Here is a tiny trained network, its code and every weight. The questions are about switching its units off for an input and a target symbol, where a switched-off unit gives its printed mean instead of its output.

import numpy as np


def w(rows, s, z=0):
    codes = np.array(rows[::2]) - 128.0
    scale = np.full(codes.shape[1], s)
    scale[-1] = z or s
    return codes * scale


def norm(h):
    return h / np.sqrt((h * h).mean(-1, keepdims=True) + 1e-5)


def f(y):
    return np.maximum(y, 0)


def softmax(a):
    e = np.exp(a - a.max(-1, keepdims=True))
    return e / e.sum(-1, keepdims=True)


def log_softmax(a):
    a = a - a.max(-1, keepdims=True)
    return a - np.log(np.exp(a).sum(-1, keepdims=True))


def net(x, mask):
    ids = ['ΓΔΛΞαβεζημστφψω'.index(c) for c in x.split()]
    T = len(ids)
    res = E[ids] + P[:T]
    r = norm(res)
    for j in range(2):
        rows = slice(4 * j, 4 * j + 4)
        q, k, v = (r @ M[0][rows].T for M in (Q, K, V))
        z = softmax(np.where(np.tri(T) > 0, q @ k.T / 4**0.5, -1e9)) @ v
        o = O[0][rows]
        res = res + np.where(mask[j], z, o[:, -1]) @ o[:, :-1]
    y = f(norm(res) @ A[0][:, :-1].T + A[0][:, -1])
    res = res + np.where(mask[2:14], y, B[0][:, -1]) @ B[0][:, :-1]
    return log_softmax(norm(res)[-1] @ U[:, :-1].T + U[:, -1])


Q, K, V, O, A, B = {}, {}, {}, {}, {}, {}
E = w([
[125,118,61,141],'Γ',
[99,123,83,153],'Δ',
[117,180,156,143],'Λ',
[161,156,161,104],'Ξ',
[110,133,23,139],'α',
[134,100,86,147],'β',
[72,126,223,145],'ε',
[189,135,166,186],'ζ',
[115,117,158,106],'η',
[111,145,82,128],'μ',
[114,88,108,168],'σ',
[152,112,53,125],'τ',
[137,116,20,136],'φ',
[140,140,28,104],'ψ',
[105,167,6,111],'ω',
],0.017)
P = w([
[61,117,3,150],'0',
[84,115,12,153],'1',
[99,118,20,154],'2',
[114,118,31,155],'3',
[130,117,31,158],'4',
[140,119,38,160],'5',
[152,119,37,161],'6',
],0.0063)
Q[0] = w([
[110,155,203,89],'H1',
[144,139,183,121],'H1',
[152,75,111,106],'H1',
[91,99,97,136],'H1',
[84,96,232,8],'H2',
[152,109,75,182],'H2',
[165,156,45,152],'H2',
[34,77,149,21],'H2',
],0.014)
K[0] = w([
[146,211,174,185],'H1',
[106,178,127,206],'H1',
[174,92,117,130],'H1',
[119,113,148,61],'H1',
[74,63,94,39],'H2',
[174,143,119,190],'H2',
[223,247,115,174],'H2',
[61,132,102,75],'H2',
],0.013)
V[0] = w([
[126,194,136,187],'H1',
[56,139,123,83],'H1',
[174,131,140,101],'H1',
[90,62,138,98],'H1',
[184,152,153,96],'H2',
[120,85,125,90],'H2',
[69,206,107,104],'H2',
[159,194,141,245],'H2',
],0.012)
O[0] = w([
[93,89,2,111,98],'H1',
[206,86,149,210,198],'H1',
[111,195,127,137,39],'H1',
[209,149,201,89,136],'H1',
[110,13,72,94,57],'H2',
[211,123,131,166,66],'H2',
[111,185,181,27,227],'H2',
[2,139,129,123,252],'H2',
],0.0072,0.0048)
A[0] = w([
[134,180,134,59,151],'N1',
[138,4,118,37,73],'N2',
[135,119,78,70,123],'N3',
[225,143,208,98,198],'N4',
[121,195,185,116,77],'N5',
[58,67,181,124,254],'N6',
[135,148,146,190,86],'N7',
[89,141,175,202,101],'N8',
[129,134,78,150,178],'N9',
[187,66,123,123,183],'N10',
[235,119,178,76,91],'N11',
[84,90,104,137,131],'N12',
],0.013,0.0057)
B[0] = w([
[164,166,122,133,189],'N1',
[73,56,3,78,161],'N2',
[107,61,148,158,215],'N3',
[211,166,210,47,188],'N4',
[149,62,132,165,153],'N5',
[84,146,66,112,237],'N6',
[129,128,172,91,147],'N7',
[84,87,71,120,165],'N8',
[136,116,186,126,254],'N9',
[105,149,158,70,179],'N10',
[221,208,54,49,167],'N11',
[100,166,161,128,203],'N12',
],0.012,0.007)
U = w([
[139,117,184,225,159],'Γ',
[147,220,142,200,166],'Δ',
[70,192,222,173,48],'Λ',
[160,170,145,70,255],'Ξ',
[122,52,74,45,68],'α',
[155,33,171,113,194],'β',
[120,126,130,154,137],'ε',
[75,222,124,56,107],'ζ',
[118,128,234,136,183],'η',
[154,75,101,196,163],'μ',
[89,96,197,34,57],'σ',
[87,77,188,150,149],'τ',
[200,111,52,133,136],'φ',
[150,206,38,154,61],'ψ',
[137,156,85,253,34],'ω',
],0.024,0.0075)

Each question gives the input, a string of symbols that net reads in full, and the target symbol t.
The units are the heads (4 rows each of Q, K, V and O) and the neurons (one row each of A and B). Each row of codes is followed by its name. A weight is (code - 128) times the scale printed after its matrix; where a second scale follows, it is the last column's (O, A, B and U).
mask holds one flag per unit, heads first, then neurons. A switched-off unit (its flag False) gives its mean, the last column of its rows in O or B, instead of its output. The means were averaged over made-up inputs and are rounded, as every weight is.
A unit's drop is (log p(t) with every unit on - log p(t) with that unit switched off) / (log p(t) with every unit on - log p(t) with every unit switched off).
The circuit of an input: a set's keep is (log p(t) with only the set's units on - log p(t) with every unit switched off) / (log p(t) with every unit on - log p(t) with every unit switched off). Starting from the 12 units with the biggest drops (on a tie, the unit counted first), units are removed one at a time, each time the one whose removal leaves the highest keep (on an exact tie, the one counted first), for as long as the keep stays at least 0.8.
units of the circuit, in order: the units of the circuit, biggest drop first
unit that matters most: the unit with the biggest drop
top k neurons: the k neurons with the biggest drops, biggest first
heads that matter: for each layer, one digit per head in row order, 1 if its drop is at least 0.15 and else 0, layers parted by /
input μ Ξ μ η α ψ, target Ξ: top 3 neurons -> [N4 N11 N10]
input φ Δ τ, target β: heads that matter -> 01
input Δ ω φ ψ σ α, target ω: heads that matter -> 01
input Δ Ξ μ, target α: units of the circuit, in order -> [H2]
input α ε τ ω, target ψ: units of the circuit, in order -> [H2 N4 N10]
input ψ ψ Δ ψ α σ ω, target ψ: units of the circuit, in order -> [H2 N4]
input ω Ξ ε, target α: heads that matter -> 10
input η τ ψ ψ τ μ, target Ξ: units of the circuit, in order -> [H1 H2]
input Δ Γ τ Λ Ξ ψ, target α: top 2 neurons -> [N2 N3]
input ψ ω τ ω τ, target β: heads that matter -> 11
input η τ τ τ ψ, target Ξ: units of the circuit, in order -> [H2 H1 N4]
input Ξ Γ σ τ ω, target α: units of the circuit, in order -> [H2 N3]
input ψ τ Δ ψ, target φ: top 4 neurons -> [N4 N3 N12 N6]
input ε ψ Γ η φ, target Ξ: unit that matters most -> H1
input σ ε τ ε, target σ: heads that matter -> 11
input Δ τ φ, target μ: heads that matter -> 01
input Ξ ζ Δ μ ε, target ζ: top 2 neurons -> [N6 N3]
input α η τ τ ψ β μ, target Ξ: heads that matter -> 10
input μ φ α ε ω ψ, target φ: top 3 neurons -> [N4 N3 N6]
input Δ ε β Ξ ψ, target α: unit that matters most -> H2
